Below is a small trained network, with its code and all its weights. Each question gives an input and a class and asks what happens when units are switched off, that is, made to give their printed mean instead of their output.

import numpy as np


def w(rows, s, z=0):
    codes = np.array(rows[::2]) - 128.0
    scale = np.full(codes.shape[1], s)
    scale[-1] = z or s
    return codes * scale


def f(y):
    return y / 2 * (1 + np.tanh(0.7978845608 * (y + 0.044715 * y**3)))


def log_softmax(a):
    a = a - a.max(-1, keepdims=True)
    return a - np.log(np.exp(a).sum(-1, keepdims=True))


def net(x, mask):
    res = np.array(x, float).reshape(1, 8) / 4 @ E
    y = f(res @ A[0][:, :-1].T + A[0][:, -1])
    res = res + np.where(mask, y, B[0][:, -1]) @ B[0][:, :-1]
    return log_softmax(res[-1] @ U[:, :-1].T + U[:, -1])


A, B = {}, {}
E = w([
[230,189,70,226,200,167,252,180,13],'x0',
[131,126,138,128,121,129,136,121,133],'x1',
[128,129,135,123,128,123,134,130,124],'x2',
[233,63,33,17,219,150,124,28,174],'x3',
[117,132,123,120,121,133,137,125,124],'x4',
[128,135,117,126,126,127,126,129,138],'x5',
[115,66,22,188,45,17,125,55,60],'x6',
[129,124,125,131,130,134,125,130,127],'x7',
],0.011)
A[0] = w([
[147,142,192,5,179,203,90,131,205,241],'N0',
[124,200,177,137,132,198,119,209,154,219],'N1',
[56,72,152,20,89,102,43,63,212,243],'N2',
[114,180,180,110,183,236,143,169,196,254],'N3',
[254,119,33,99,229,155,226,81,56,65],'N4',
[137,129,116,115,180,121,186,92,95,94],'N5',
[14,123,200,148,33,113,43,137,166,238],'N6',
[117,31,96,31,121,123,64,35,238,124],'N7',
[106,150,114,221,48,64,183,170,57,70],'N8',
[4,138,209,151,17,98,48,162,167,225],'N9',
[122,48,66,74,112,82,94,49,137,76],'N10',
[122,41,9,225,16,28,105,27,46,174],'N11',
[105,239,174,255,99,136,179,223,36,199],'N12',
],0.0092,0.0087)
B[0] = w([
[83,191,194,86,166,215,59,129,175,212],'N0',
[159,102,168,138,147,199,176,177,144,188],'N1',
[65,187,158,55,156,48,6,74,118,252],'N2',
[158,146,220,116,171,229,104,199,123,200],'N3',
[198,216,112,209,45,96,57,220,227,207],'N4',
[165,125,134,123,114,103,142,174,160,147],'N5',
[216,192,81,173,51,114,82,213,191,227],'N6',
[105,140,147,39,135,78,34,64,91,229],'N7',
[63,100,72,181,81,99,203,95,112,184],'N8',
[214,180,76,235,42,126,54,237,200,231],'N9',
[161,114,121,81,95,55,84,87,122,190],'N10',
[154,71,22,162,65,4,175,65,70,245],'N11',
[139,40,189,204,219,189,215,137,49,230],'N12',
],0.011,0.03)
U = w([
[204,212,209,155,122,187,74,232,233,255],'0',
[179,150,41,205,34,63,93,145,199,164],'1',
[133,79,233,169,234,231,231,195,41,118],'2',
[105,22,104,223,145,121,251,104,6,10],'3',
[22,173,250,1,200,200,37,70,167,73],'4',
[107,123,124,13,127,47,61,8,54,27],'5',
],0.0095,0.0096)

Each question gives the input, the list of numbers given to net, and the class t.
The units are the neurons (one row each of A and B). Each row of codes is followed by its name. A weight is (code - 128) times the scale printed after its matrix; where a second scale follows, it is the last column's (A, B and U).
mask holds one flag per neuron, in row order. A switched-off neuron (its flag False) gives its mean, the last column of its row in B, instead of its output. The means were averaged over made-up inputs and are rounded, as every weight is.
A unit's drop is (log p(t) with every unit on - log p(t) with that unit switched off) / (log p(t) with every unit on - log p(t) with every unit switched off).
The circuit of an input: a set's keep is (log p(t) with only the set's units on - log p(t) with every unit switched off) / (log p(t) with every unit on - log p(t) with every unit switched off). Starting from the 12 units with the biggest drops (on a tie, the unit counted first), units are removed one at a time, each time the one whose removal leaves the highest keep (on an exact tie, the one counted first), for as long as the keep stays at least 0.8.
circuit, biggest first: the units of the circuit, biggest drop first
most important unit: the unit with the biggest drop
top k neurons: the k neurons with the biggest drops, biggest first
drop of u: that unit's drop, to one decimal
input [7,2,-4,-1,5,-2,-3,3], class 2: circuit, biggest first => (N12)
input [0,3,-2,5,6,-3,0,6], class 4: circuit, biggest first => (N9, N11)
input [8,-3,2,0,2,-3,0,-2], class 2: top 3 neurons => (N12, N9, N6)
input [-3,4,1,7,8,4,0,-3], class 4: top 2 neurons => (N11, N0)
input [-6,-1,-2,2,-4,-2,0,6], class 4: top 2 neurons => (N11, N0)
input [8,2,-4,0,-3,-5,8,2], class 3: top 3 neurons => (N12, N9, N6)
input [0,-6,6,4,-4,-7,3,0], class 5: top 2 neurons => (N9, N6)
input [1,-3,-6,-8,6,-7,-2,-5], class 2: top 2 neurons => (N12, N4)
input [1,7,3,-6,-5,7,8,-2], class 3: top 2 neurons => (N12, N4)
input [4,-5,3,0,3,-3,3,6], class 3: top 2 neurons => (N9, N6)
input [7,-2,0,0,-4,-1,8,8], class 3: drop of N9 => 0.3
input [3,-4,0,-3,7,3,0,-2], class 2: drop of N9 => 0.0
input [1,4,1,-1,5,-4,-5,2], class 2: drop of N4 => 0.1
input [-7,-6,-8,2,-8,-3,-1,-4], class 4: most important unit => N11
